Here is a tiny trained network, its code and every weight. The questions are about switching its units off for an input and a class, where a switched-off unit gives its printed mean instead of its output.

import numpy as np


def w(rows, s, z=0):
    codes = np.array(rows[::2]) - 128.0
    scale = np.full(codes.shape[1], s)
    scale[-1] = z or s
    return codes * scale


def f(y):
    return np.maximum(y, 0)


def log_softmax(a):
    a = a - a.max(-1, keepdims=True)
    return a - np.log(np.exp(a).sum(-1, keepdims=True))


def net(x, mask):
    res = np.array(x, float).reshape(1, 5) / 4 @ E
    y = f(res @ A[0][:, :-1].T + A[0][:, -1])
    res = res + np.where(mask, y, B[0][:, -1]) @ B[0][:, :-1]
    return log_softmax(res[-1] @ U[:, :-1].T + U[:, -1])


A, B = {}, {}
E = w([
[193,144,213,79,196,109],'x0',
[59,105,166,224,225,52],'x1',
[131,68,231,153,102,162],'x2',
[90,254,132,166,170,180],'x3',
[54,204,193,134,28,20],'x4',
],0.0076)
A[0] = w([
[116,93,111,128,99,94,122],'n0',
[123,83,144,118,123,137,85],'n1',
[102,126,75,171,138,98,142],'n2',
[171,103,200,99,99,173,184],'n3',
[95,194,151,147,97,96,60],'n4',
[114,152,142,165,159,127,171],'n5',
[120,125,117,138,148,104,69],'n6',
[149,153,177,113,135,156,87],'n7',
[95,179,164,174,161,159,108],'n8',
[148,128,75,109,140,149,253],'n9',
[106,85,170,146,104,106,226],'n10',
[180,9,114,122,188,160,216],'n11',
[124,106,113,132,102,108,189],'n12',
[100,142,165,133,91,62,105],'n13',
[57,107,153,212,80,146,151],'n14',
[155,97,109,96,163,81,193],'n15',
[156,48,101,75,77,118,203],'n16',
[150,176,139,127,134,59,106],'n17',
],0.016,0.0045)
B[0] = w([
[136,104,108,169,108,157,163],'n0',
[116,109,136,162,129,100,149],'n1',
[186,119,198,139,170,150,177],'n2',
[191,75,240,134,128,163,191],'n3',
[30,37,124,93,142,110,196],'n4',
[156,192,146,130,73,167,172],'n5',
[137,129,142,115,115,154,142],'n6',
[178,83,139,163,193,96,154],'n7',
[192,118,64,156,67,138,182],'n8',
[163,147,78,178,107,38,201],'n9',
[105,71,169,116,127,133,186],'n10',
[70,91,138,190,10,139,247],'n11',
[143,145,154,169,116,184,165],'n12',
[60,140,217,95,60,172,196],'n13',
[252,58,131,180,175,150,202],'n14',
[114,150,127,189,130,135,180],'n15',
[156,199,109,172,26,204,221],'n16',
[67,224,188,141,157,86,177],'n17',
],0.018,0.015)
U = w([
[77,177,97,149,155,52,16],'0',
[105,140,228,54,104,106,65],'1',
[159,103,164,159,162,147,204],'2',
[54,92,178,223,49,141,227],'3',
[98,136,121,97,72,65,1],'4',
[173,222,73,138,46,152,62],'5',
[2,196,166,112,146,124,59],'6',
[96,76,118,35,218,128,23],'7',
],0.01,0.0024)

Each question gives the input, the list of numbers given to net, and the class t.
The units are the neurons (one row each of A and B). Each row of codes is followed by its name. A weight is (code - 128) times the scale printed after its matrix; where a second scale follows, it is the last column's (A, B and U).
mask holds one flag per neuron, in row order. A switched-off neuron (its flag False) gives its mean, the last column of its row in B, instead of its output. The means were averaged over made-up inputs and are rounded, as every weight is.
A unit's drop is (log p(t) with every unit on - log p(t) with that unit switched off) / (log p(t) with every unit on - log p(t) with every unit switched off).
The circuit of an input: a set's keep is (log p(t) with only the set's units on - log p(t) with every unit switched off) / (log p(t) with every unit on - log p(t) with every unit switched off). Starting from the 12 units with the biggest drops (on a tie, the unit counted first), units are removed one at a time, each time the one whose removal leaves the highest keep (on an exact tie, the one counted first), for as long as the keep stays at least 0.8.
units of the circuit, in order: the units of the circuit, biggest drop first
most important unit: the unit with the biggest drop
top k neurons: the k neurons with the biggest drops, biggest first
drop of u: that unit's drop, to one decimal
input [7,-8,1,-1,3], class 1: units of the circuit, in order -> (n11, n3)
input [-2,-4,-7,-5,-5], class 5: top neuron -> (n16)
input [7,-8,8,3,3], class 2: top 2 neurons -> (n7, n11)
input [1,-7,-5,-5,6], class 5: top 3 neurons -> (n11, n16, n10)
input [0,-6,0,4,0], class 2: units of the circuit, in order -> (n11, n16)
input [7,-5,-6,5,-5], class 5: top 2 neurons -> (n4, n9)
input [-4,-8,-5,0,-8], class 5: top 2 neurons -> (n16, n9)
input [4,-8,-6,6,-8], class 5: top 4 neurons -> (n9, n4, n13, n10)
input [-7,2,3,-1,0], class 2: top 2 neurons -> (n14, n11)
input [-6,-4,1,-2,-2], class 5: top 2 neurons -> (n16, n4)
input [6,0,3,4,-2], class 2: drop of n3 -> 0.1
input [5,0,-4,5,0], class 5: drop of n8 -> 0.2
input [-4,-4,-6,-2,-1], class 5: drop of n2 -> 0.0
input [8,-3,6,5,-3], class 2: most important unit -> n7
